Below are the code and all the weights of a small trained network. Each question names an input and a class and asks about switching units off, where a switched-off unit gives its printed mean instead of its output.

import numpy as np


def w(rows, s, z=0):
    codes = np.array(rows[::2]) - 128.0
    scale = np.full(codes.shape[1], s)
    scale[-1] = z or s
    return codes * scale


def norm(h):
    return h / np.sqrt((h * h).mean(-1, keepdims=True) + 1e-5)


def f(y):
    return y / 2 * (1 + np.tanh(0.7978845608 * (y + 0.044715 * y**3)))


def log_softmax(a):
    a = a - a.max(-1, keepdims=True)
    return a - np.log(np.exp(a).sum(-1, keepdims=True))


def net(x, mask):
    res = np.array(x, float).reshape(1, 8) / 4 @ E
    u = 0
    for l in range(2):
        y = f(norm(res) @ A[l][:, :-1].T + A[l][:, -1])
        res = res + np.where(mask[u : u + 10], y, B[l][:, -1]) @ B[l][:, :-1]
        u += 10
    return log_softmax(norm(res)[-1] @ U[:, :-1].T + U[:, -1])


A, B = {}, {}
E = w([
[143,186,28,75],'x0',
[105,125,135,117],'x1',
[107,113,74,199],'x2',
[120,127,131,126],'x3',
[138,130,128,132],'x4',
[94,253,137,175],'x5',
[130,127,126,125],'x6',
[132,128,126,131],'x7',
],0.0068)
A[0] = w([
[106,97,62,223,114],'L0N1',
[62,219,104,172,87],'L0N2',
[84,87,77,226,102],'L0N3',
[158,28,90,126,146],'L0N4',
[140,162,2,104,2],'L0N5',
[63,85,70,232,104],'L0N6',
[69,168,199,213,132],'L0N7',
[140,174,187,50,115],'L0N8',
[101,92,34,254,57],'L0N9',
[86,102,225,143,149],'L0N10',
],0.008,0.0049)
B[0] = w([
[86,152,214,39,194],'L0N1',
[139,110,70,224,226],'L0N2',
[91,153,226,82,187],'L0N3',
[48,101,124,191,254],'L0N4',
[129,148,102,2,181],'L0N5',
[99,183,254,71,202],'L0N6',
[159,57,91,209,234],'L0N7',
[143,237,225,137,202],'L0N8',
[25,212,238,47,206],'L0N9',
[215,146,131,130,225],'L0N10',
],0.0078,0.0032)
A[1] = w([
[211,131,186,94,138],'L1N1',
[113,137,36,82,4],'L1N2',
[126,68,177,219,183],'L1N3',
[128,164,57,64,100],'L1N4',
[98,95,83,176,178],'L1N5',
[92,19,111,88,17],'L1N6',
[78,115,105,140,238],'L1N7',
[236,142,183,102,194],'L1N8',
[132,201,97,114,159],'L1N9',
[86,12,116,71,33],'L1N10',
],0.011,0.0038)
B[1] = w([
[68,152,186,75,196],'L1N1',
[151,42,160,69,159],'L1N2',
[209,52,69,109,254],'L1N3',
[112,12,177,101,188],'L1N4',
[230,171,117,161,163],'L1N5',
[140,226,107,252,183],'L1N6',
[234,149,135,122,182],'L1N7',
[45,139,185,89,230],'L1N8',
[160,79,162,193,200],'L1N9',
[141,229,134,254,199],'L1N10',
],0.0091,0.0055)
U = w([
[39,219,225,101,54],'0',
[167,141,53,254,2],'1',
[137,133,134,111,245],'2',
[152,37,107,87,90],'3',
],0.0098,0.0046)

Each question gives the input, the list of numbers given to net, and the class t.
The units are the neurons (one row each of A and B). Each row of codes is followed by its name. A weight is (code - 128) times the scale printed after its matrix; where a second scale follows, it is the last column's (A, B and U).
mask holds one flag per neuron, layer by layer. A switched-off neuron (its flag False) gives its mean, the last column of its row in B, instead of its output. The means were averaged over made-up inputs and are rounded, as every weight is.
A unit's drop is (log p(t) with every unit on - log p(t) with that unit switched off) / (log p(t) with every unit on - log p(t) with every unit switched off).
The circuit of an input: a set's keep is (log p(t) with only the set's units on - log p(t) with every unit switched off) / (log p(t) with every unit on - log p(t) with every unit switched off). Starting from the 12 units with the biggest drops (on a tie, the unit counted first), units are removed one at a time, each time the one whose removal leaves the highest keep (on an exact tie, the one counted first), for as long as the keep stays at least 0.8.
units of the circuit, in order: the units of the circuit, biggest drop first
top k neurons: the k neurons with the biggest drops, biggest first
k most important neurons of layer l: the k neurons of layer l with the biggest drops, biggest first
drop when u is switched off: that unit's drop, to one decimal
input [-5,-6,-4,1,-6,3,1,-5], class 3: units of the circuit, in order : (L1N3 L0N9 L1N10)
input [4,-1,4,3,0,1,2,3], class 0: units of the circuit, in order : (L0N9)
input [6,-4,-2,6,5,6,4,-6], class 1: 2 most important neurons of layer 0 : (L0N2 L0N1)
input [-3,-4,8,3,3,6,1,3], class 0: top 4 neurons : (L0N9 L0N6 L0N1 L0N3)
input [-6,0,1,1,-8,-1,-3,5], class 3: top 2 neurons : (L1N3 L0N10)
input [7,-7,-3,-2,-4,6,1,-3], class 3: 3 most important neurons of layer 0 : (L0N5 L0N4 L0N7)
input [6,3,8,4,8,4,8,-7], class 0: top 3 neurons : (L0N9 L1N3 L0N6)
input [7,3,-5,6,1,0,-4,-1], class 3: top 2 neurons : (L1N4 L0N6)
input [4,-8,8,3,-6,7,7,-7], class 0: 2 most important neurons of layer 0 : (L0N9 L0N1)
input [-2,-5,5,-2,-6,-7,-1,-7], class 1: 2 most important neurons of layer 0 : (L0N4 L0N8)
input [-3,8,-8,5,-6,-8,-5,-5], class 0: 2 most important neurons of layer 1 : (L1N1 L1N8)
input [7,4,3,-2,-7,2,-3,8], class 3: drop when L0N4 is switched off : 0.0
input [3,2,-8,-5,2,-5,-7,8], class 0: drop when L1N3 is switched off : 0.1
input [-3,-3,-1,3,7,3,-4,5], class 1: units of the circuit, in order : (L0N7)
input [3,2,8,-8,-1,-8,3,-8], class 0: drop when L0N9 is switched off : 0.3
input [-1,-8,5,-1,-3,-8,-8,2], class 1: drop when L0N4 is switched off : 0.2
